Below are the code and all the weights of a small trained network. Each question names an input and a class and asks about switching units off, where a switched-off unit gives its printed mean instead of its output.

import numpy as np


def w(rows, s, z=0):
    codes = np.array(rows[::2]) - 128.0
    scale = np.full(codes.shape[1], s)
    scale[-1] = z or s
    return codes * scale


def f(y):
    return np.maximum(y, 0)


def log_softmax(a):
    a = a - a.max(-1, keepdims=True)
    return a - np.log(np.exp(a).sum(-1, keepdims=True))


def net(x, mask):
    res = np.array(x, float).reshape(1, 5) / 4 @ E
    y = f(res @ A[0][:, :-1].T + A[0][:, -1])
    res = res + np.where(mask, y, B[0][:, -1]) @ B[0][:, :-1]
    return log_softmax(res[-1] @ U[:, :-1].T + U[:, -1])


A, B = {}, {}
E = w([
[134,153,82,139,188,121,133,139,162],'x0',
[201,83,131,85,156,79,147,186,98],'x1',
[198,76,167,167,149,186,68,116,169],'x2',
[174,55,95,165,71,176,152,102,247],'x3',
[108,167,197,108,130,202,94,166,148],'x4',
],0.012)
A[0] = w([
[190,184,165,46,95,93,170,181,104,237],'neuron 0',
[121,200,67,148,123,115,132,96,49,230],'neuron 1',
[164,135,102,135,210,146,128,143,132,199],'neuron 2',
[152,169,230,146,164,149,1,151,55,180],'neuron 3',
[181,172,95,156,236,80,110,171,87,210],'neuron 4',
[163,84,226,129,76,186,60,95,120,253],'neuron 5',
[212,151,120,168,184,96,63,160,122,153],'neuron 6',
],0.0094,0.0024)
B[0] = w([
[140,147,112,81,205,154,227,187,57,225],'neuron 0',
[38,103,142,135,97,108,133,84,62,234],'neuron 1',
[153,104,62,158,212,250,127,125,175,179],'neuron 2',
[143,201,156,106,157,95,39,210,112,254],'neuron 3',
[94,78,41,100,187,172,109,143,81,238],'neuron 4',
[202,129,254,216,36,82,36,164,152,255],'neuron 5',
[189,31,120,142,215,67,75,101,139,191],'neuron 6',
],0.0097,0.011)
U = w([
[110,64,85,125,219,165,103,56,124,34],'0',
[46,237,180,94,134,173,111,146,128,136],'1',
[149,121,119,77,113,105,235,188,111,154],'2',
[139,147,118,200,85,234,136,92,247,253],'3',
[121,147,62,115,105,110,175,94,220,103],'4',
[184,125,219,161,75,130,103,121,178,162],'5',
[60,126,100,144,110,60,131,13,85,144],'6',
[147,167,121,90,152,98,52,164,150,49],'7',
],0.013,0.0039)

Each question gives the input, the list of numbers given to net, and the class t.
The units are the neurons (one row each of A and B). Each row of codes is followed by its name. A weight is (code - 128) times the scale printed after its matrix; where a second scale follows, it is the last column's (A, B and U).
mask holds one flag per neuron, in row order. A switched-off neuron (its flag False) gives its mean, the last column of its row in B, instead of its output. The means were averaged over made-up inputs and are rounded, as every weight is.
A unit's drop is (log p(t) with every unit on - log p(t) with that unit switched off) / (log p(t) with every unit on - log p(t) with every unit switched off).
The circuit of an input: a set's keep is (log p(t) with only the set's units on - log p(t) with every unit switched off) / (log p(t) with every unit on - log p(t) with every unit switched off). Starting from all 7 units, units are removed one at a time, each time the one whose removal leaves the highest keep (on an exact tie, the one counted first), for as long as the keep stays at least 0.8.
circuit, biggest first: the units of the circuit, biggest drop first
unit that matters most: the unit with the biggest drop
top k neurons: the k neurons with the biggest drops, biggest first
drop of u: that unit's drop, to one decimal
input [-7,2,-3,8,-7], class 4: circuit, biggest first => (neuron 5; neuron 1; neuron 0)
input [6,-7,-7,3,0], class 6: circuit, biggest first => (neuron 3; neuron 1)
input [7,-2,-1,-5,-7], class 0: unit that matters most => neuron 4
input [8,8,-7,6,-4], class 0: top 2 neurons => (neuron 2; neuron 4)
input [2,8,8,3,-3], class 0: top 2 neurons => (neuron 6; neuron 2)
input [4,-7,3,-1,1], class 3: circuit, biggest first => (neuron 0; neuron 1)
input [-3,8,4,1,-4], class 0: top 2 neurons => (neuron 6; neuron 3)
input [-2,-6,5,-3,-7], class 6: top 4 neurons => (neuron 5; neuron 3; neuron 1; neuron 2)
input [-4,3,-5,8,-2], class 4: top 2 neurons => (neuron 5; neuron 0)
input [5,5,-3,7,2], class 4: top 2 neurons => (neuron 5; neuron 4)
input [4,2,-7,6,-2], class 4: top 2 neurons => (neuron 0; neuron 3)
input [7,8,-7,-8,4], class 0: top 2 neurons => (neuron 4; neuron 2)
input [6,5,1,5,1], class 0: top 2 neurons => (neuron 5; neuron 6)
input [6,-6,0,0,6], class 3: circuit, biggest first => (neuron 0)
input [2,-2,-3,-8,-3], class 6: drop of neuron 1 => 1.6
input [-4,4,-3,-1,3], class 2: drop of neuron 0 => 0.5
input [-5,-4,3,-2,6], class 5: drop of neuron 5 => 1.1
